[100 = 0]
104 102  98 108  92  96  98 105 103  98 106  92 102  98 104 107  97 108  98  91  93 103  94 102 100 112 106 101 101 101 101  98  96 103 101  99 101 102  86 104  97 104  97 | <62>
108 104  97 116  90 107 126 108 120  98 109  86 102 101 101 120 100 110  97  82  92 107  93 101 110 112 109 102  92 103 105 100  92 104 101 102 103 115  79 100 103 108  92 | <60>
 92 104  91  92 101  76  39  96  87 102 104 100 100  85  99  83 100  92  92 105  85  99  95  97 104 105  99 104 103 103  89  95 106 100  99  99 102  91 102  99  94  88  98 | <62>
 99 102  98  98 102  93 104  99  96 101 101  98  99 105  99  99 103  99  98  99  96 101  97  96 103 103  98 101  98 102  98 100 102 102  99 100 100 100  98  98  99  98  99 | <62>
109 101 110 113  94 114 159 108 126  98 104  85 102 111 101 124 101 109  98  83 102 105  96  98 108 107 104  99  93 100 110 102  89 104 100 102 100 119  80 100 105 113  95 | <60>
 88 106  86  92  99  66  20  96  83 103 103 100 102  76 100  83  98  89  92 108  83  98  94 100 102 105  99 106 104 104  85  97 110  97  99  99 104  87 106  98  90  84  99 | <62>
 91 103  89  89 103  75  33  93  82 104 101 106 101  95  99  80 100  89  95 110  86  97  97  98 101 104  97 104 103 104  87  95 112  99  99  98 103  88 107  97  90  86 100 | <62>
104  99 105  96 115 118 158  97 102 103  93 104  97 141  94 108 108 103 105 101 110 101 107  90 110  90  91  98  93  99 105 105 100 103  98 102  96 110 105  95 109 104 102 | <60>
 99 100  97  98 111 110 127  97  96 102  96 102  97 112  96 103 107  99 104 102 107 100 102  94 108  94  94 100  92 101 103 106 101 101  98 102  98 105 107  96 108 102 100 | <62>
108 103 100 112  92 104 124 105 119  98 107  89 103 110 102 116  99 109  97  84  95 106  96 100 106 109 107 101  97 102 105 100  94 104 101 101 101 111  81 101 101 108  95 | <60>
 98 103  97  93 102  88  77  98  92 102 103  97 101 108  99  95 102  96  96 101  89 100  93  97 108 111  99 102  96 103  94  97 106 103  99  99 103  97  95  96  95  96  98 | <62>

103 112 111 106 122  98 126 121  97 102 107  27 110  86 142  95 119  88  75 121  99  78 | <8>
 96 103 108 103 119 102  91 161 107 114 108  81  94 123 123 102 106  80 100 133 114  94 | <9>
112  99 103 103  80  97 109  80 106 104  98  62 105 102 174 109 102  96  87  85  96  88 | <8>
 97 102  99 104 116 101  75 124  93 112  89  73  81 110 143 120  94 105 122  92 136 105 | <9>
 86 102 107 101 119 103  77 154 100 120 101 118  84 124 116 110 101  88 123 131 116 106 | <9>
109 103  99 105 116  95  86 112  95 109  89  75  88  99 132 120 100 109 111  85 106 103 | <9>
 96  99 103 102 103 102  77 137 103 111  96  95  87 103 132 115 100  94 124 106 119  98 | <9>
104  93 100  99 102 105  87 134 102 108  94 109  99 106  85 107  97 103 124 120  91 116 | <9>
 96  91 111  93  97 109  85 179 117 111 104 132 105 111  81 105 108  70 112 153  91  98 | <9>
103 108 117 102 115 105 115 136  99 106 104  42 108 113 139  89 112  90  84 117 119  86 | <8>
117  89  90  97  68  93 101  94 109  99 100 130 103  77  83 114 100 105 103 109  49 109 | <9>
 92 104  99  99 122  91  84 132 101 119 101  83  73 128 115 122 121 102 127 121  87 101 | <9>
106 107 111 100 101 104 120 135 106 109 111  31 109 107 140 100 123  71  77 132  97  73 | <8>
120 103 112 110  97 107 116 121  98  95  94  26 123  94 168  98 101  95  78 108 120  81 | <8>
105 114 117 104 137  99 116 125  94 102 104  34 102 113 132  96 120 102  93 117 115  86 | <9>
108 107 112 104 108  99 121 135 103 102 106  28 108 106 169 103 119  86  85 119 105  77 | <8>
 94  91  91  97  78  94  72 107 101 110 101 119  78 113 135 124  94 102 136  97 104 103 | <9>
121 105 103 107 106  96 122  69  95  86  94  60 116  76 143 104 106 118  80 101  90  93 | <8>
100 110 110 102 115  97 125 126  99 100 108  46 104  91 140  88 119  86  76 116  92  76 | <8>
 99  98 105  98 122 101 113 128 107 103 105 103  96 103 115  94 109  99 106 131  97  92 | <9>
108 119 120 109 142 102 120 154  91 112  99   0 108 112 148  98 120  97  77 111 135  80 | <8>
119  95  91 102  66  99 104  62  93  91  86  91 114  78 122 115  88 113  92  82  86 105 | <9>
101  95  97  98 107  98  88 134 103 109  98  95  88 104  99 113 107 111 123 111  83 101 | <9>
 99  90  98  96  97  95  94 116 112 104 107 121  91  82  91 111 110  97 123 147  66  99 | <9>
106 103 108 102 125 101 120 135 103  97 108  67 118  96 122  99 115  94  96 139  99  90 | <9>
109  91  85 100  57  90  79  61 105 104  92  92  91  93 143 126  90 104 113  81  93 105 | <9>
